Each row has a name. Each piece below is followed by the name of the row it came from, unless a question asks for something else. Each question is about the rows just above it. Places in a row count from 1.

K_487: [143 129 169 179 109 144 149 101 111 141]
K_91: [179 124 118 110  77 153 128 126 108 169]
K_771: [139 143 142 129 133  78  75 144 142 118]
K_905: [ 76 157  97 182  89 134  96 165  86 103]
K_514: [ 87 142 143 129 166 165 164 105 132 158]
K_309: [ 87 142 143 129 166 179 164 105 132 158]
K_189: [ 87 142 143 129 166 179 157 104  94 159]
[129] with +1 step of 1 on every entry: -> [130]
The row with [ 87 142 143 129 166 179 157 104  94 159] is -> K_189
Row and place where [143 129 169 179 109 144 149] starts: -> K_487, 1
Shift each entry of [169 179] by -1 times 1: -> [168 178]

K_511: [112 129 144 130]
K_611: [118 134 104 158]
K_81: [123 110  91 165]
K_563: [134 127 127 123]
K_748: [164 151 100 116]
K_995: [151 127 127 111]
K_271: [ 75 134 141 169]
Where does [134 127 127] start? Give its row and place. -> K_563, 1
q: [134 127 127 123] -> K_563
Give the next entry after [134 104]. -> [158]
Row and place where [112 129 144] starts: -> K_511, 1
The next entry after [110  91]: -> [165]

K_200: [121 108 133 161 151  70 167]
K_383: [144 158 117 151 161  70  87]
K_541: [134 140 124 136 140 105 112]
Shift each entry of [158] by -1 times 1: -> [157]
Which row holds [ 70 161 151] read backwards? -> K_383

K_333: [116 151  88 111]
K_321: [168 122 158 151]
K_389: [ 72 134  88 111]
Where do [ 72 134  88 111] appear? -> K_389
Where does [ 72 134  88] start? Give its row and place. -> K_389, 1
[ 88 151] is which row, read backwards? -> K_333
Shift each entry of [122] by -1 times 1: -> [121]
Which row holds this, read backwards? [151 158] -> K_321

K_961: [141 122 144 123 143  77 140 155 196 166  77 144 144 104  86 148 162  90]
K_438: [129 122 141 122 144 118 173 156 195 158  79 141 141 106  72 155 153  90]
K_171: [ 77 143 155 135 109 173 118 102  65  87 173 113 117 154 176 100  89 165]
Give the next entry after [ 77 140 155]. -> [196]
Give the next entry after [173 118]. -> [102]
Which row holds [ 90 162 148  86 104] read backwards? -> K_961

K_294: [133 125 129 138 137 124 124 116 147 126 126 112 126 132 122 125 122 127]
K_495: [113 126 124 126 147 126 137 124 138 129 116 112 118 139  92 137 130 151]
K_202: [133 125 129 138 137 124 124 116 147 126 126 112 126 132 122 125 122 131]
K_410: [131 136 139 128 122 129 135 141 109 127 135 136 125 144 167 139 146 132]
q: [133 125 129 138 137 124 124 116 147 126 126 112 126 132 122 125 122 127] -> K_294
q: [133 125 129 138 137 124 124 116 147 126 126 112 126 132 122 125 122 131] -> K_202
Which row holds [167 144 125 136] read backwards? -> K_410
Shift each entry of [129] by +1 times 1: -> [130]

K_443: [ 68  80 110  78 126 124 128]
K_862: [ 98  74 113 108 112 114 154]
K_307: [ 67  95  74 113 108 112 147]
K_520: [165 171  99 192 112 119 146]
K_471: [142 118 195  83 156 148 100]
K_505: [129 106 190  74 155 144 100]
K_308: [157 128 197 112 192 119  99]
K_878: [122 102 185  71 153 143 100]
Move every entry of [153 143] by +1 step of 1. -> [154 144]
[128 124] is which row, read backwards? -> K_443
Give the next entry after [ 95  74 113 108 112]. -> [147]
Which row holds this, read backwards? [119 112 192] -> K_520

K_846: [ 91 141 116 140 120 116 124 119 148 136 140 106 121 124 126 142  98 116
 137 114 157 129 157 113 158 113  97 122 140 118  92 128 131 177 123 107
 127 119 127 131  95 117  90 164 106 114 118 129 162 129]
K_221: [142 122 141  86 126 134 108 128 170 189 175 150  99 138 132 135 134  78
 144 102 130 153 152 113 130 107 137 144  98 148 133  81 144 168 104 110
 138  96 137 142 131 121  90 172  85  81 108 128 114 159]
K_251: [143 119 138  87 127 137 109 127 158 173 170 154 105 131 131 136 136  83
 143 111 127 150 141 115 121 113 139 140 101 145 136  87 137 161 109 109
 137  97 139 140 130 119  98 159  96  86 113 124 105 155]
K_980: [117 150 131 167 126 110 149 127 158 139  96  86 132 157 129 112 117 163
 114 113 138 119 155 139 165 122 113 135 147 123 113 150 142 110 127 157
 120 160 108 122 138 146 134 142 123 162 128 153 189 115]
K_586: [127 148 136 163 127 112 149 135 144 146  97  90 130 161 130 108 123 162
 113 112 133 121 154 141 162 122 120 139 142 128 120 146 145 102 125 162
 120 161 108 123 147 150 138 141 122 162 128 155 185 117]
K_919: [169 111 140 111 137 144 130 137 103 116 119 158 136 128 130 115 162 138
 119 146  95 127  92 143  90 146 164 133 113 139 169 126 122  76 134 147
 130 134 132 125 163 138 169  86 153 139 139 123  83 128]
K_115: [112 132 121 161 130 125 142 126  87  69  92 113 154 112 124 126 121 167
 117 154 128 106 103 138 122 147 118 111 154 109 122 168 111 100 151 136
 120 151 123 116 118 129 159  88 168 163 146 123 133 101]
K_160: [133 104 120  90 130 148 106 121 105 102 159 172 129  90 126 148 137  94
 142 150 119 134  93 116  85 138 141 116 113 128 141 111 107 148 134  94
 136  94 150 132 111 105 125 106 141  95 131  98  61 138]
K_914: [116 153 132 170 125 107 150 133 149 147  96  80 129 162 129 110 114 163
 114 108 141 120 163 139 173 118 110 137 147 124 110 149 146 112 124 159
 119 162 106 123 139 149 130 150 117 162 126 157 198 115]
[121 133 112] is which row, read backwards? -> K_586
The row with [143 119 138  87 127 137 109 127 158 173 170 154 105 131 131 136 136  83
 143 111 127 150 141 115 121 113 139 140 101 145 136  87 137 161 109 109
 137  97 139 140 130 119  98 159  96  86 113 124 105 155] is -> K_251
[139] with +1 step of 1 on every entry: -> [140]
[157 129 157 114 137] is which row, read backwards? -> K_846
Give the next entry after [138 132 135 134  78 144]. -> [102]

K_772: [178 145  96 145 137 190 144]
K_347: [130 132 118 125 145 140 134]
K_801: [ 99 149 129 106  89 143 138]
K_590: [125 127 123 129 122 137 130]
K_303: [126 130 130 128 131 136 124]
K_991: [123 127 124 127 123 124 124]
K_174: [145 143 127 126 119 131 124]
The next entry after [130 130]: -> [128]
[125 145 140 134] begins in row and place -> K_347, 4
Row and place where [126 130] starts: -> K_303, 1
Which row holds [123 127 124 127 123 124 124]? -> K_991
Row and place where [145 140] starts: -> K_347, 5
Shift each entry of [ 89 143] by -1 times 1: -> [ 88 142]

K_959: [144 126 152  66 121 116]
K_661: [123  66 152 121 126 118]
K_67: [125 134 125 130 126 127]
K_508: [131 116 127  92 145 124]
K_897: [148 110 134 128 117  91]
K_493: [ 98  91 132  97 130 111]
K_782: [117 130 124 103 146 148]
Row and place where [152 121 126] starts: -> K_661, 3
Move every entry of [134 128 117] by +1 step of 1. -> [135 129 118]
Give the next entry after [ 66 152 121 126]. -> [118]

K_441: [132  75  91  80]
K_594: [123  98 138 123]
K_925: [123  98 125 124]
K_243: [ 75 132  91 105]
Where does [132  75  91] start? Give its row and place. -> K_441, 1
Move every entry of [125] by +1 step of 1. -> [126]

K_803: [118 117 135 159 111 134 119 123 150 110 140 144 114 129  90 119 186 155
 116 119 136 132 121 124 160 168 144 135 121 125 118 147 170 125 150 143
 166 119 134 142 121 150 136 124 143 118 127 119 122 188 101 152 141 144
 117 129 129 138  94 102 111  94]
K_314: [121 122 134 133 127 134 121 126 126 121 117 121 123 132 138 129 109 133
 123 123 118 124 128 124 120 124 126 127 127 132 124 125 121 129 114 120
 128 135 126 123 133 125 136 134 130 127 129 128 128 129 137 119 123 131
 135 124 120 131 130 136 131 131]
K_218: [119 117 133 159 104 135 121 124 153 111 140 144 111 128  90 117 187 153
 114 123 137 129 123 126 163 173 143 137 119 124 123 153 169 127 150 145
 171 121 130 145 124 149 133 130 140 120 129 114 120 189  95 153 150 144
 114 133 134 139  96  97 109  92]
K_635: [125 120 126 116 138 129 124 124 119 141 119 120 137 137 143 135 116 124
 135 120 123 133 124 125 112 107 121 124 138 130 126 109 106 128 117 118
 101 133 132 110 124 116 129 133 136 130 126 150 138 104 130 119 109 124
 148 127 107 126 146 141 135 146]
K_262: [125 128 136 126 129 132 123 124 122 117 118 118 124 129 146 132  92 128
 127 126 115 119 131 122 114 118 122 125 129 133 124 125 118 130 107 116
 128 139 121 118 138 118 137 131 126 130 133 117 127 117 144 115 125 126
 138 120 124 131 133 138 133 135]
K_75: [125 135 136 126 129 132 127 127 124 113 121 116 122 129 149 135  91 125
 125 129 111 120 132 125 114 117 123 125 127 132 122 127 113 125 105 118
 130 138 122 121 142 124 138 135 120 124 135 115 128 116 150 112 125 126
 135 120 128 131 134 138 133 136]
K_112: [119 118 134 156 107 135 119 123 151 117 138 143 115 132  94 121 188 153
 116 117 138 133 118 128 157 162 144 136 121 122 124 142 166 126 146 140
 162 124 132 142 118 148 133 129 144 120 125 124 121 183  99 147 140 142
 122 131 127 140  98 102 116  98]
K_231: [121 123 137 164 101 134 122 127 154 105 140 147 107 125  87 113 187 152
 112 126 137 127 125 126 164 176 147 135 114 124 122 155 178 128 152 146
 177 119 130 148 126 152 133 126 136 118 130 108 113 194 102 155 152 146
 107 133 139 140  91  97 108  88]
K_609: [117 112 133 149 111 137 115 120 147 122 132 138 118 135 105 123 169 153
 120 112 131 133 120 121 149 149 139 131 126 125 122 134 151 124 142 134
 150 123 136 134 120 138 135 137 149 122 129 135 125 168 104 143 131 144
 129 129 117 135 108 112 118 107]
K_889: [123 108 121 126 127 127 121 123 131 149 126 133 138 139 119 129 158 138
 134 112 138 145 114 125 131 125 128 129 139 127 132 113 124 124 139 130
 115 123 142 120 110 124 128 126 149 135 122 162 137 131 105 131 113 129
 144 132 107 127 131 131 134 130]
K_839: [127 124 128 136 123 135 124 124 133 124 126 128 125 135 125 129 134 136
 132 122 125 127 127 124 131 133 131 126 127 130 125 129 133 128 129 133
 133 128 128 123 127 116 133 129 135 128 128 130 128 137 122 127 127 132
 140 126 120 130 123 127 127 123]
[114 120 189  95 153 150 144 114 133] begins in row and place -> K_218, 48
Which row holds [122 116 121 113] read backwards? -> K_75
What is the next entry after [119 117]? -> [133]
Row and place where [116 129 133] starts: -> K_635, 42

K_581: [128 124 130 127 134 126 120 125 132 128 123 134 142 126 124 129 127 125
 128 130 122]
K_87: [128 124 130 127 124 128 144 128 131 123 123 134 142 139 146 141 115 101
 125 116 145]
K_19: [130 133 123 135 124 131 144 128 128 123 130 115 110 129 130 129 132 145
 126 128 144]
K_627: [146 138 128 119 138 132 111 105 131 129 109 142 170 126 121 139 129 123
 128 133 129]
Which row holds [123 128 128 144 131 124] read backwards? -> K_19
[127 125 128] with +1 step of 1 on every entry: -> [128 126 129]
Shift each entry of [129 130 129] by -1 times 1: -> [128 129 128]
Move every entry of [123] by -1 step of 1. -> [122]
[141 146] is which row, read backwards? -> K_87
Where does [170 126] start? Give its row and place. -> K_627, 13
Which row holds [125 120 126 134 127 130 124] read backwards? -> K_581

